Below are the code and all the weights of a small trained network. Each question names an input and a class and asks about switching units off, where a switched-off unit gives its printed mean instead of its output.

import numpy as np


def w(rows, s, z=0):
    codes = np.array(rows[::2]) - 128.0
    scale = np.full(codes.shape[1], s)
    scale[-1] = z or s
    return codes * scale


def norm(h):
    return h / np.sqrt((h * h).mean(-1, keepdims=True) + 1e-5)


def f(y):
    return np.maximum(y, 0)


def log_softmax(a):
    a = a - a.max(-1, keepdims=True)
    return a - np.log(np.exp(a).sum(-1, keepdims=True))


def net(x, mask):
    res = np.array(x, float).reshape(1, 8) / 4 @ E
    u = 0
    for l in range(4):
        y = f(norm(res) @ A[l][:, :-1].T + A[l][:, -1])
        res = res + np.where(mask[u : u + 7], y, B[l][:, -1]) @ B[l][:, :-1]
        u += 7
    return log_softmax(norm(res)[-1] @ U[:, :-1].T + U[:, -1])


A, B = {}, {}
E = w([
[130,114,130,101,59,231],'x0',
[251,109,114,142,86,82],'x1',
[89,89,196,145,95,161],'x2',
[123,70,71,154,164,89],'x3',
[85,154,212,97,91,105],'x4',
[162,144,106,108,198,92],'x5',
[118,115,138,250,129,146],'x6',
[176,148,76,148,167,172],'x7',
],0.0026)
A[0] = w([
[108,105,78,91,160,139,106],'L0N0',
[193,155,120,123,70,254,5],'L0N1',
[206,83,92,183,223,55,148],'L0N2',
[210,198,33,139,115,138,130],'L0N3',
[82,192,205,156,170,123,44],'L0N4',
[200,164,117,10,136,59,132],'L0N5',
[200,143,165,155,31,57,82],'L0N6',
],0.0069,0.0014)
B[0] = w([
[113,71,90,102,113,118,174],'L0N0',
[133,207,128,39,81,205,208],'L0N1',
[176,209,69,106,157,147,251],'L0N2',
[106,173,87,129,178,100,217],'L0N3',
[87,138,199,137,100,124,198],'L0N4',
[133,161,143,188,245,57,254],'L0N5',
[153,2,129,136,103,126,217],'L0N6',
],0.0091,0.0047)
A[1] = w([
[197,127,126,184,211,63,48],'L1N0',
[1,98,191,152,166,47,113],'L1N1',
[124,167,20,156,166,59,41],'L1N2',
[87,125,170,192,151,141,76],'L1N3',
[168,173,89,248,137,178,70],'L1N4',
[241,6,140,194,82,100,6],'L1N5',
[139,152,252,182,182,73,56],'L1N6',
],0.0057,0.0011)
B[1] = w([
[82,244,113,41,104,183,249],'L1N0',
[69,130,133,255,137,109,244],'L1N1',
[116,151,97,49,197,45,254],'L1N2',
[80,132,155,146,105,79,170],'L1N3',
[150,196,169,101,164,84,178],'L1N4',
[187,39,180,116,93,125,188],'L1N5',
[93,102,188,232,97,131,223],'L1N6',
],0.0076,0.0043)
A[2] = w([
[197,43,119,116,155,129,28],'L2N0',
[154,130,71,175,157,114,2],'L2N1',
[137,99,129,149,160,61,110],'L2N2',
[177,1,80,156,82,145,75],'L2N3',
[104,68,106,97,128,68,5],'L2N4',
[191,146,159,132,136,131,72],'L2N5',
[225,99,172,132,141,120,136],'L2N6',
],0.0072,0.00071)
B[2] = w([
[171,50,127,152,88,93,205],'L2N0',
[111,188,121,41,117,82,208],'L2N1',
[44,197,154,41,85,179,254],'L2N2',
[254,128,125,30,125,85,249],'L2N3',
[102,58,134,175,207,168,174],'L2N4',
[176,87,125,153,176,91,179],'L2N5',
[182,130,144,56,100,26,211],'L2N6',
],0.006,0.0021)
A[3] = w([
[156,115,48,103,133,215,2],'L3N0',
[224,161,19,233,141,179,111],'L3N1',
[241,218,23,206,255,110,84],'L3N2',
[226,174,191,36,234,97,135],'L3N3',
[78,50,30,126,132,111,14],'L3N4',
[83,136,91,168,23,42,90],'L3N5',
[161,161,88,220,66,122,149],'L3N6',
],0.0056,0.00072)
B[3] = w([
[130,188,249,81,63,122,153],'L3N0',
[64,119,145,101,178,56,148],'L3N1',
[141,166,53,67,221,50,251],'L3N2',
[77,52,146,194,147,62,254],'L3N3',
[141,2,84,165,171,196,138],'L3N4',
[169,125,168,195,222,152,161],'L3N5',
[89,107,206,65,201,89,142],'L3N6',
],0.0066,0.0058)
U = w([
[119,59,49,162,135,195,43],'0',
[49,115,208,245,125,111,174],'1',
[130,213,41,74,232,48,178],'2',
[127,195,149,49,26,254,149],'3',
[238,13,151,103,64,88,139],'4',
[184,132,32,206,72,176,2],'5',
],0.0083,0.0057)

Each question gives the input, the list of numbers given to net, and the class t.
The units are the neurons (one row each of A and B). Each row of codes is followed by its name. A weight is (code - 128) times the scale printed after its matrix; where a second scale follows, it is the last column's (A, B and U).
mask holds one flag per neuron, layer by layer. A switched-off neuron (its flag False) gives its mean, the last column of its row in B, instead of its output. The means were averaged over made-up inputs and are rounded, as every weight is.
A unit's drop is (log p(t) with every unit on - log p(t) with that unit switched off) / (log p(t) with every unit on - log p(t) with every unit switched off).
The circuit of an input: a set's keep is (log p(t) with only the set's units on - log p(t) with every unit switched off) / (log p(t) with every unit on - log p(t) with every unit switched off). Starting from the 12 units with the biggest drops (on a tie, the unit counted first), units are removed one at a time, each time the one whose removal leaves the highest keep (on an exact tie, the one counted first), for as long as the keep stays at least 0.8.
units of the circuit, in order: the units of the circuit, biggest drop first
unit that matters most: the unit with the biggest drop
top k neurons: the k neurons with the biggest drops, biggest first
k most important neurons of layer l: the k neurons of layer l with the biggest drops, biggest first
drop when u is switched off: that unit's drop, to one decimal
input [2,6,3,-3,3,-4,-8,3], class 4: units of the circuit, in order : [L0N6 L3N2]
input [2,0,-7,-2,6,-3,1,-4], class 1: unit that matters most : L1N1
input [4,7,7,1,1,6,-5,-8], class 4: top 2 neurons : [L0N6 L1N5]
input [8,0,6,3,-7,3,1,2], class 3: units of the circuit, in order : [L0N1 L0N5]
input [1,5,-3,-7,-2,-6,1,6], class 3: 3 most important neurons of layer 0 : [L0N1 L0N5 L0N2]
input [5,-7,7,-2,3,8,-8,2], class 1: units of the circuit, in order : [L0N2 L3N2 L1N2]
input [6,-5,1,-8,-3,-6,7,-8], class 3: units of the circuit, in order : [L0N5 L0N1]
input [6,-5,5,-4,1,-8,-6,-7], class 3: top 2 neurons : [L0N5 L3N3]
input [5,-2,5,2,-5,-3,8,-4], class 3: 3 most important neurons of layer 0 : [L0N5 L0N6 L0N1]
input [8,3,-1,6,-4,-7,-8,-7], class 4: top 2 neurons : [L1N0 L0N2]
input [-4,-6,8,-7,-7,-4,4,5], class 1: 2 most important neurons of layer 2 : [L2N2 L2N3]
input [2,-5,2,-7,4,2,1,5], class 3: top 2 neurons : [L0N1 L0N5]
input [8,4,0,0,5,6,2,4], class 3: 2 most important neurons of layer 0 : [L0N1 L0N2]
input [6,6,8,-5,-5,-4,6,1], class 3: units of the circuit, in order : [L0N1]
input [-5,-3,8,-8,-3,3,5,8], class 1: drop when L1N0 is switched off : 0.1
input [-8,7,8,-4,7,-8,-2,-4], class 4: 2 most important neurons of layer 0 : [L0N6 L0N5]
input [0,5,-8,5,8,-8,4,3], class 4: drop when L0N6 is switched off : 1.2
input [-3,-6,4,-2,7,-3,-5,2], class 1: drop when L3N4 is switched off : 0.0
